Below is a small trained network, with its code and all its weights. Each question gives an input and a target symbol and asks what happens when units are switched off, that is, made to give their printed mean instead of their output.

import numpy as np


def w(rows, s, z=0):
    codes = np.array(rows[::2]) - 128.0
    scale = np.full(codes.shape[1], s)
    scale[-1] = z or s
    return codes * scale


def f(y):
    return y / 2 * (1 + np.tanh(0.7978845608 * (y + 0.044715 * y**3)))


def softmax(a):
    e = np.exp(a - a.max(-1, keepdims=True))
    return e / e.sum(-1, keepdims=True)


def log_softmax(a):
    a = a - a.max(-1, keepdims=True)
    return a - np.log(np.exp(a).sum(-1, keepdims=True))


def net(x, mask):
    ids = ['Λβγεζηθξπ'.index(c) for c in x.split()]
    T = len(ids)
    res = E[ids] + P[:T]
    r = res
    for j in range(3):
        rows = slice(2 * j, 2 * j + 2)
        q, k, v = (r @ M[0][rows].T for M in (Q, K, V))
        z = softmax(np.where(np.tri(T) > 0, q @ k.T / 2**0.5, -1e9)) @ v
        o = O[0][rows]
        res = res + np.where(mask[j], z, o[:, -1]) @ o[:, :-1]
    y = f(res @ A[0][:, :-1].T + A[0][:, -1])
    res = res + np.where(mask[3:11], y, B[0][:, -1]) @ B[0][:, :-1]
    return log_softmax(res[-1] @ U[:, :-1].T + U[:, -1])


Q, K, V, O, A, B = {}, {}, {}, {}, {}, {}
E = w([
[81,160,148,145,127,104],'Λ',
[94,172,130,112,135,115],'β',
[106,139,136,140,171,104],'γ',
[115,147,122,111,164,125],'ε',
[132,136,180,140,143,180],'ζ',
[123,122,128,109,140,111],'η',
[90,94,135,121,119,151],'θ',
[112,75,128,140,153,137],'ξ',
[182,178,155,249,26,102],'π',
],0.016)
P = w([
[97,201,17,240,127,140],'0',
[87,147,61,189,160,130],'1',
[85,112,115,143,169,118],'2',
[102,80,161,103,175,102],'3',
[118,59,207,56,169,89],'4',
[139,39,254,26,155,71],'5',
],0.0054)
Q[0] = w([
[42,70,207,183,98,194],'head 0',
[178,72,85,122,98,222],'head 0',
[134,106,3,202,109,109],'head 1',
[24,61,75,94,185,138],'head 1',
[145,79,84,118,73,99],'head 2',
[185,133,132,148,94,140],'head 2',
],0.035)
K[0] = w([
[143,132,210,25,156,23],'head 0',
[85,160,151,250,102,66],'head 0',
[245,233,95,224,43,189],'head 1',
[144,27,112,144,212,252],'head 1',
[103,199,108,174,185,191],'head 2',
[32,172,69,160,171,85],'head 2',
],0.032)
V[0] = w([
[145,83,75,76,169,252],'head 0',
[82,60,214,227,101,119],'head 0',
[86,69,123,147,43,130],'head 1',
[190,60,118,210,215,80],'head 1',
[163,101,122,158,73,62],'head 2',
[112,54,10,93,91,78],'head 2',
],0.026)
O[0] = w([
[234,55,70,94,108,139,148],'head 0',
[46,130,4,154,117,49,255],'head 0',
[109,37,133,179,142,130,224],'head 1',
[94,128,129,103,44,164,158],'head 1',
[93,75,199,179,68,107,64],'head 2',
[85,76,160,72,96,39,55],'head 2',
],0.014,0.008)
A[0] = w([
[84,102,190,91,122,62,35],'neuron 0',
[114,70,201,71,134,91,92],'neuron 1',
[140,140,179,127,187,130,6],'neuron 2',
[166,136,158,101,123,130,66],'neuron 3',
[109,118,160,55,81,88,101],'neuron 4',
[171,160,198,69,89,9,153],'neuron 5',
[130,192,141,96,72,127,77],'neuron 6',
[185,123,166,113,128,135,115],'neuron 7',
],0.016,0.018)
B[0] = w([
[198,94,81,84,117,126,235],'neuron 0',
[96,126,55,133,126,100,252],'neuron 1',
[196,141,167,154,168,19,152],'neuron 2',
[98,92,63,135,91,169,145],'neuron 3',
[102,167,108,134,109,207,242],'neuron 4',
[119,88,167,221,236,255,205],'neuron 5',
[182,156,135,51,65,18,205],'neuron 6',
[164,87,92,95,71,79,170],'neuron 7',
],0.017,0.0043)
U = w([
[24,204,140,127,168,121,107],'Λ',
[126,158,194,135,152,118,192],'β',
[72,189,155,86,110,121,149],'γ',
[170,98,161,69,105,161,147],'ε',
[157,199,52,199,98,138,1],'ζ',
[86,123,194,71,166,204,221],'η',
[75,66,87,82,204,94,170],'θ',
[30,138,83,76,66,188,12],'ξ',
[131,127,162,254,27,130,149],'π',
],0.0051,0.0083)

Each question gives the input, a string of symbols that net reads in full, and the target symbol t.
The units are the heads (2 rows each of Q, K, V and O) and the neurons (one row each of A and B). Each row of codes is followed by its name. A weight is (code - 128) times the scale printed after its matrix; where a second scale follows, it is the last column's (O, A, B and U).
mask holds one flag per unit, heads first, then neurons. A switched-off unit (its flag False) gives its mean, the last column of its rows in O or B, instead of its output. The means were averaged over made-up inputs and are rounded, as every weight is.
A unit's drop is (log p(t) with every unit on - log p(t) with that unit switched off) / (log p(t) with every unit on - log p(t) with every unit switched off).
The circuit of an input: a set's keep is (log p(t) with only the set's units on - log p(t) with every unit switched off) / (log p(t) with every unit on - log p(t) with every unit switched off). Starting from all 11 units, units are removed one at a time, each time the one whose removal leaves the highest keep (on an exact tie, the one counted first), for as long as the keep stays at least 0.8.
circuit, biggest first: the units of the circuit, biggest drop first
k most important neurons: the k neurons with the biggest drops, biggest first
heads that matter: for each layer, one digit per head in row order, 1 if its drop is at least 0.15 and else 0, layers parted by /
input β θ ζ γ ε θ, target ε: heads that matter : 101
input θ Λ Λ ε ξ ζ, target ξ: heads that matter : 011
input γ π ζ β, target ζ: heads that matter : 111
input θ γ θ π ζ η, target ζ: heads that matter : 001
input Λ Λ Λ θ β ζ, target β: circuit, biggest first : head 0; neuron 2; head 1
input ζ θ ζ π ζ, target π: heads that matter : 001
input Λ θ ε β ζ β, target ζ: heads that matter : 001
input θ θ θ β ζ θ, target ζ: heads that matter : 001
input θ ε ε Λ, target ε: circuit, biggest first : head 0; neuron 7
input θ γ Λ Λ, target γ: circuit, biggest first : head 1; neuron 6; head 0; neuron 5
input θ Λ θ ξ Λ, target ξ: circuit, biggest first : head 1; neuron 4; head 2
input η Λ ε η Λ, target η: heads that matter : 011
input ζ Λ Λ, target Λ: heads that matter : 100
input ζ Λ θ, target Λ: circuit, biggest first : head 0
input β η ζ γ, target ζ: heads that matter : 001
input θ ε ξ η θ, target ξ: circuit, biggest first : head 2; head 1; neuron 4
input θ ε ε β, target ε: most important neuron : neuron 6
input Λ θ ξ, target ξ: circuit, biggest first : head 1; head 2; neuron 4
input ξ ξ β, target ξ: circuit, biggest first : head 1; neuron 4; head 2
input ξ Λ ζ ξ ε, target ξ: most important neuron : neuron 4
input η π γ η γ, target η: circuit, biggest first : neuron 5; head 2; head 1
input Λ Λ γ ζ, target γ: heads that matter : 110
input Λ ζ Λ η θ, target η: heads that matter : 100
input θ Λ π ζ γ γ, target γ: heads that matter : 010
input ξ θ Λ, target ξ: circuit, biggest first : head 1; head 2; neuron 4
input ε ε ζ ζ η Λ, target η: circuit, biggest first : neuron 5; head 1; head 2; head 0
